Below are the code and all the weights of a small trained network. Each question names an input and a target symbol and asks about switching units off, where a switched-off unit gives its printed mean instead of its output.

import numpy as np


def w(rows, s, z=0):
    codes = np.array(rows[::2]) - 128.0
    scale = np.full(codes.shape[1], s)
    scale[-1] = z or s
    return codes * scale


def f(y):
    return np.maximum(y, 0)


def softmax(a):
    e = np.exp(a - a.max(-1, keepdims=True))
    return e / e.sum(-1, keepdims=True)


def log_softmax(a):
    a = a - a.max(-1, keepdims=True)
    return a - np.log(np.exp(a).sum(-1, keepdims=True))


def net(x, mask):
    ids = ['ΓΣΦΨαβδεζηθλμπτω'.index(c) for c in x.split()]
    T = len(ids)
    res = E[ids] + P[:T]
    r = res
    for j in range(3):
        rows = slice(2 * j, 2 * j + 2)
        q, k, v = (r @ M[0][rows].T for M in (Q, K, V))
        z = softmax(np.where(np.tri(T) > 0, q @ k.T / 2**0.5, -1e9)) @ v
        o = O[0][rows]
        res = res + np.where(mask[j], z, o[:, -1]) @ o[:, :-1]
    y = f(res @ A[0][:, :-1].T + A[0][:, -1])
    res = res + np.where(mask[3:19], y, B[0][:, -1]) @ B[0][:, :-1]
    return log_softmax(res[-1] @ U[:, :-1].T + U[:, -1])


Q, K, V, O, A, B = {}, {}, {}, {}, {}, {}
E = w([
[119,186,143],'Γ',
[86,163,183],'Σ',
[135,197,116],'Φ',
[121,191,118],'Ψ',
[73,50,68],'α',
[218,40,101],'β',
[71,150,199],'δ',
[112,108,95],'ε',
[1,98,6],'ζ',
[198,55,191],'η',
[117,110,105],'θ',
[203,192,89],'λ',
[115,113,100],'μ',
[118,109,101],'π',
[120,185,116],'τ',
[128,188,116],'ω',
],0.018)
P = w([
[16,146,3],'0',
[92,128,66],'1',
[122,114,95],'2',
[130,106,115],'3',
[134,104,136],'4',
[132,115,153],'5',
[130,106,165],'6',
[134,118,173],'7',
[135,115,182],'8',
[128,108,192],'9',
[138,122,191],'10',
[135,125,199],'11',
[130,116,208],'12',
],0.0049)
Q[0] = w([
[217,52,202],'H1',
[164,194,210],'H1',
[167,255,167],'H2',
[202,159,84],'H2',
[137,112,119],'H3',
[80,23,175],'H3',
],0.0079)
K[0] = w([
[253,62,96],'H1',
[174,133,198],'H1',
[125,235,111],'H2',
[173,128,62],'H2',
[154,119,155],'H3',
[204,128,96],'H3',
],0.012)
V[0] = w([
[97,115,71],'H1',
[226,219,121],'H1',
[57,121,254],'H2',
[178,187,105],'H2',
[113,62,156],'H3',
[79,83,167],'H3',
],0.0062)
O[0] = w([
[126,153,125,186],'H1',
[185,104,255,103],'H1',
[228,157,108,5],'H2',
[98,148,183,213],'H2',
[101,79,132,59],'H3',
[155,133,200,104],'H3',
],0.0071,0.0017)
A[0] = w([
[198,136,191,77],'N1',
[52,115,212,188],'N2',
[212,139,229,175],'N3',
[124,107,200,128],'N4',
[205,162,99,189],'N5',
[237,131,37,17],'N6',
[203,134,61,51],'N7',
[140,10,128,151],'N8',
[37,159,172,180],'N9',
[32,70,175,2],'N10',
[92,185,140,12],'N11',
[214,141,84,154],'N12',
[104,171,134,46],'N13',
[198,136,93,172],'N14',
[169,129,110,162],'N15',
[216,149,229,190],'N16',
],0.011,0.0052)
B[0] = w([
[117,74,88,166],'N1',
[163,177,123,211],'N2',
[69,83,150,239],'N3',
[157,138,79,167],'N4',
[118,176,152,187],'N5',
[168,199,121,138],'N6',
[177,189,115,135],'N7',
[172,96,96,184],'N8',
[147,201,146,236],'N9',
[251,147,43,142],'N10',
[170,82,92,142],'N11',
[136,172,127,165],'N12',
[142,109,117,138],'N13',
[159,154,139,166],'N14',
[143,133,147,153],'N15',
[81,97,147,254],'N16',
],0.012,0.0067)
U = w([
[203,226,159,178],'Γ',
[15,115,207,253],'Σ',
[153,106,134,38],'Φ',
[76,117,81,44],'Ψ',
[167,98,131,178],'α',
[121,98,131,46],'β',
[158,105,131,89],'δ',
[160,90,94,86],'ε',
[139,38,139,191],'ζ',
[160,103,132,111],'η',
[250,109,117,122],'θ',
[149,101,110,66],'λ',
[148,104,137,46],'μ',
[155,110,131,14],'π',
[132,107,127,34],'τ',
[147,98,115,94],'ω',
],0.012,0.0046)

Each question gives the input, a string of symbols that net reads in full, and the target symbol t.
The units are the heads (2 rows each of Q, K, V and O) and the neurons (one row each of A and B). Each row of codes is followed by its name. A weight is (code - 128) times the scale printed after its matrix; where a second scale follows, it is the last column's (O, A, B and U).
mask holds one flag per unit, heads first, then neurons. A switched-off unit (its flag False) gives its mean, the last column of its rows in O or B, instead of its output. The means were averaged over made-up inputs and are rounded, as every weight is.
A unit's drop is (log p(t) with every unit on - log p(t) with that unit switched off) / (log p(t) with every unit on - log p(t) with every unit switched off).
The circuit of an input: a set's keep is (log p(t) with only the set's units on - log p(t) with every unit switched off) / (log p(t) with every unit on - log p(t) with every unit switched off). Starting from the 12 units with the biggest drops (on a tie, the unit counted first), units are removed one at a time, each time the one whose removal leaves the highest keep (on an exact tie, the one counted first), for as long as the keep stays at least 0.8.
circuit, biggest first: the units of the circuit, biggest drop first
top k neurons: the k neurons with the biggest drops, biggest first
heads that matter: for each layer, one digit per head in row order, 1 if its drop is at least 0.15 and else 0, layers parted by /
drop of u: that unit's drop, to one decimal
input Φ Γ τ λ λ Φ λ λ Γ, target Σ: heads that matter	100
input ω δ α ω λ θ λ η, target ζ: heads that matter	000
input θ η λ τ μ η δ, target Γ: top 3 neurons	N2; N9; N10
input δ η λ ζ Ψ Σ ε Σ Σ Γ λ Γ, target Σ: heads that matter	110
input δ η Φ Σ, target Γ: top 4 neurons	N2; N9; N1; N4
input η μ δ, target Γ: heads that matter	100
input Σ β Γ Σ ε λ Φ λ λ Γ λ β α, target θ: heads that matter	000
input λ ε Φ η η ω λ Γ ω, target Σ: circuit, biggest first	H1; N16; N3
input Σ λ Σ μ η λ Γ λ α β, target θ: top 2 neurons	N8; N6
input ζ π Γ Γ π Γ Φ Σ, target Γ: top 4 neurons	N2; N9; N4; N10
input δ λ Σ λ Γ π δ Γ λ, target Σ: heads that matter	010
input Γ ω λ λ Γ Γ λ, target Σ: heads that matter	110
input Σ η Γ η, target ζ: top neuron	N3
input Ψ η ζ Γ Σ π μ Ψ Φ Φ Ψ η Φ, target Σ: drop of H2	0.1
input λ η β, target θ: drop of N6	0.1
input π ε ω β Ψ Φ Φ Γ α, target θ: drop of N4	0.0
